Below is a small trained network, with its code and all its weights. Each question gives an input and a class and asks what happens when units are switched off, that is, made to give their printed mean instead of their output.

import numpy as np


def w(rows, s, z=0):
    codes = np.array(rows[::2]) - 128.0
    scale = np.full(codes.shape[1], s)
    scale[-1] = z or s
    return codes * scale


def f(y):
    return y / 2 * (1 + np.tanh(0.7978845608 * (y + 0.044715 * y**3)))


def log_softmax(a):
    a = a - a.max(-1, keepdims=True)
    return a - np.log(np.exp(a).sum(-1, keepdims=True))


def net(x, mask):
    res = np.array(x, float).reshape(1, 5) / 4 @ E
    y = f(res @ A[0][:, :-1].T + A[0][:, -1])
    res = res + np.where(mask, y, B[0][:, -1]) @ B[0][:, :-1]
    return log_softmax(res[-1] @ U[:, :-1].T + U[:, -1])


A, B = {}, {}
E = w([
[147,127,203,143,102,127,130,113,100,159,138,142],'x0',
[153,143,54,165,84,128,124,115,167,154,169,160],'x1',
[145,81,89,121,236,183,124,80,137,211,85,153],'x2',
[154,124,195,227,118,215,148,224,178,122,180,76],'x3',
[38,159,255,67,157,231,66,171,124,252,205,182],'x4',
],0.0084)
A[0] = w([
[134,100,207,199,69,239,214,161,128,135,149,89,173],'n1',
[151,51,74,173,208,159,154,103,151,164,104,120,175],'n2',
[118,234,120,80,15,150,135,200,86,16,141,169,142],'n3',
[84,134,99,73,132,75,106,135,59,152,81,130,92],'n4',
[50,176,141,129,131,138,39,142,142,173,151,122,1],'n5',
[139,214,122,73,101,93,95,64,86,150,108,174,71],'n6',
[2,164,149,91,140,156,86,147,130,229,183,163,151],'n7',
],0.0069,0.0047)
B[0] = w([
[198,193,85,102,125,154,153,134,77,147,107,141,235],'n1',
[143,165,58,92,74,133,128,86,65,113,54,178,206],'n2',
[88,130,77,113,124,137,69,109,90,203,40,209,209],'n3',
[202,213,84,103,145,114,120,213,139,157,145,122,170],'n4',
[201,30,107,171,88,10,203,162,183,96,98,132,163],'n5',
[218,149,28,41,122,248,172,225,165,71,111,81,172],'n6',
[179,155,82,137,131,31,121,135,2,133,164,146,254],'n7',
],0.0091,0.0098)
U = w([
[175,175,119,102,133,189,142,214,159,103,142,96,50],'0',
[157,100,130,157,112,34,152,127,120,71,132,102,49],'1',
[108,170,133,123,140,124,128,115,126,131,131,105,254],'2',
[128,145,132,115,128,149,77,111,110,105,148,112,228],'3',
[103,125,135,117,145,149,67,105,118,178,78,158,79],'4',
[122,122,158,129,142,131,74,104,156,126,151,111,134],'5',
[74,5,169,138,148,155,113,143,225,137,228,46,39],'6',
[87,12,223,139,129,123,109,150,235,147,160,90,39],'7',
],0.013,0.0093)

Each question gives the input, the list of numbers given to net, and the class t.
The units are the neurons (one row each of A and B). Each row of codes is followed by its name. A weight is (code - 128) times the scale printed after its matrix; where a second scale follows, it is the last column's (A, B and U).
mask holds one flag per neuron, in row order. A switched-off neuron (its flag False) gives its mean, the last column of its row in B, instead of its output. The means were averaged over made-up inputs and are rounded, as every weight is.
A unit's drop is (log p(t) with every unit on - log p(t) with that unit switched off) / (log p(t) with every unit on - log p(t) with every unit switched off).
The circuit of an input: a set's keep is (log p(t) with only the set's units on - log p(t) with every unit switched off) / (log p(t) with every unit on - log p(t) with every unit switched off). Starting from all 7 units, units are removed one at a time, each time the one whose removal leaves the highest keep (on an exact tie, the one counted first), for as long as the keep stays at least 0.8.
circuit, biggest first: the units of the circuit, biggest drop first
most important unit: the unit with the biggest drop
k most important neurons: the k neurons with the biggest drops, biggest first
input [3,-1,1,-7,-5], class 0: 2 most important neurons -> n6, n4
input [1,3,-8,-3,-6], class 4: most important unit -> n3
input [-4,-4,7,-7,-2], class 0: circuit, biggest first -> n4, n6
input [-8,5,8,6,8], class 1: circuit, biggest first -> n5, n7
input [-4,-5,-4,3,-4], class 3: circuit, biggest first -> n5, n3
input [-7,1,-4,-2,-6], class 2: circuit, biggest first -> n7, n3
input [8,1,8,-5,8], class 1: circuit, biggest first -> n7, n5
input [-7,3,-6,6,5], class 2: circuit, biggest first -> n6, n7
input [-2,2,-4,3,3], class 4: 2 most important neurons -> n3, n6
input [3,4,-3,4,7], class 1: circuit, biggest first -> n5, n7
input [1,-1,-6,0,8], class 1: 2 most important neurons -> n5, n7
input [6,-1,-2,4,6], class 1: 3 most important neurons -> n5, n7, n6
input [-3,3,6,-7,-5], class 0: circuit, biggest first -> n6, n4
input [1,-4,-5,3,3], class 4: 3 most important neurons -> n3, n6, n4
input [3,8,-6,-5,-2], class 3: circuit, biggest first -> n6, n3
input [-1,5,-3,4,7], class 1: most important unit -> n5
input [7,6,6,6,5], class 2: 3 most important neurons -> n6, n7, n3
input [3,0,-6,-2,-1], class 4: 2 most important neurons -> n3, n7
input [-8,-8,-3,0,-5], class 2: 2 most important neurons -> n7, n5
input [0,7,8,0,-5], class 4: circuit, biggest first -> n2
input [3,5,-5,-5,-1], class 0: 4 most important neurons -> n6, n7, n2, n4
input [1,6,-8,8,-6], class 0: 2 most important neurons -> n1, n7
input [-5,-5,2,-2,5], class 1: circuit, biggest first -> n7, n5, n3
input [-7,-7,4,-7,-2], class 0: 2 most important neurons -> n4, n6
input [6,4,3,6,7], class 1: circuit, biggest first -> n7, n5
input [6,1,6,2,4], class 2: 2 most important neurons -> n3, n7
input [1,2,-6,4,8], class 1: most important neuron -> n5
input [0,5,-8,7,5], class 4: 3 most important neurons -> n3, n6, n4
input [-2,-1,-2,-5,3], class 0: 2 most important neurons -> n6, n4
